Here is a tiny trained network, its code and every weight. The questions are about switching its units off for an input and a class, where a switched-off unit gives its printed mean instead of its output.

import numpy as np


def w(rows, s, z=0):
    codes = np.array(rows[::2]) - 128.0
    scale = np.full(codes.shape[1], s)
    scale[-1] = z or s
    return codes * scale


def f(y):
    return np.maximum(y, 0)


def log_softmax(a):
    a = a - a.max(-1, keepdims=True)
    return a - np.log(np.exp(a).sum(-1, keepdims=True))


def net(x, mask):
    res = np.array(x, float).reshape(1, 5) / 4 @ E
    y = f(res @ A[0][:, :-1].T + A[0][:, -1])
    res = res + np.where(mask, y, B[0][:, -1]) @ B[0][:, :-1]
    return log_softmax(res[-1] @ U[:, :-1].T + U[:, -1])


A, B = {}, {}
E = w([
[153,238,202,217,157,89,20],'x0',
[55,199,39,118,251,158,52],'x1',
[153,189,38,254,101,65,181],'x2',
[214,197,68,109,59,207,73],'x3',
[196,107,82,168,70,142,65],'x4',
],0.0085)
A[0] = w([
[123,166,222,219,136,54,64,192],'neuron 1',
[32,140,87,207,191,102,110,186],'neuron 2',
[254,197,53,182,77,154,74,171],'neuron 3',
[189,36,170,160,36,157,120,144],'neuron 4',
[169,189,92,95,158,121,25,175],'neuron 5',
[65,97,153,165,73,79,212,254],'neuron 6',
[133,157,224,107,131,117,165,184],'neuron 7',
[37,96,150,28,177,203,149,153],'neuron 8',
],0.0089,0.0051)
B[0] = w([
[118,84,151,207,157,96,39,219],'neuron 1',
[87,149,91,168,216,91,156,203],'neuron 2',
[137,179,119,162,66,236,138,252],'neuron 3',
[181,63,131,112,77,97,128,226],'neuron 4',
[82,184,124,127,106,175,109,208],'neuron 5',
[188,84,119,148,160,48,169,208],'neuron 6',
[135,103,190,97,115,112,113,180],'neuron 7',
[60,72,172,4,168,184,169,226],'neuron 8',
],0.011,0.014)
U = w([
[86,186,87,210,184,106,37,79],'0',
[194,81,69,157,61,113,137,222],'1',
[70,222,114,119,147,174,101,18],'2',
[142,98,224,162,136,52,54,3],'3',
[40,64,185,11,171,158,165,181],'4',
[149,209,67,155,31,213,137,173],'5',
[76,135,64,161,195,47,255,159],'6',
],0.0094,0.0043)

Each question gives the input, the list of numbers given to net, and the class t.
The units are the neurons (one row each of A and B). Each row of codes is followed by its name. A weight is (code - 128) times the scale printed after its matrix; where a second scale follows, it is the last column's (A, B and U).
mask holds one flag per neuron, in row order. A switched-off neuron (its flag False) gives its mean, the last column of its row in B, instead of its output. The means were averaged over made-up inputs and are rounded, as every weight is.
A unit's drop is (log p(t) with every unit on - log p(t) with that unit switched off) / (log p(t) with every unit on - log p(t) with every unit switched off).
The circuit of an input: a set's keep is (log p(t) with only the set's units on - log p(t) with every unit switched off) / (log p(t) with every unit on - log p(t) with every unit switched off). Starting from all 8 units, units are removed one at a time, each time the one whose removal leaves the highest keep (on an exact tie, the one counted first), for as long as the keep stays at least 0.8.
circuit, biggest first: the units of the circuit, biggest drop first
unit that matters most: the unit with the biggest drop
top k neurons: the k neurons with the biggest drops, biggest first
drop of u: that unit's drop, to one decimal
input [0,7,1,-5,1], class 6: top 2 neurons => neuron 2; neuron 3
input [8,4,-4,-4,-6], class 0: unit that matters most => neuron 1
input [2,0,-1,-1,2], class 0: circuit, biggest first => neuron 8; neuron 4
input [3,-3,1,3,-6], class 3: circuit, biggest first => neuron 8; neuron 3; neuron 7
input [3,-5,4,4,-7], class 3: circuit, biggest first => neuron 1; neuron 7
input [1,-6,5,-2,-6], class 3: circuit, biggest first => neuron 7; neuron 1
input [3,2,0,-7,2], class 0: circuit, biggest first => neuron 1; neuron 2
input [2,-6,1,4,-7], class 3: circuit, biggest first => neuron 3; neuron 8
input [7,-7,-6,8,-1], class 5: top 2 neurons => neuron 3; neuron 6
input [5,-1,-8,-4,4], class 3: top 2 neurons => neuron 1; neuron 3
input [6,2,-3,6,-1], class 5: drop of neuron 2 => 0.1
input [0,8,7,6,-1], class 5: drop of neuron 6 => 0.0
input [7,4,-3,-5,-2], class 0: drop of neuron 2 => 0.3
input [3,-7,7,-2,-3], class 3: unit that matters most => neuron 1
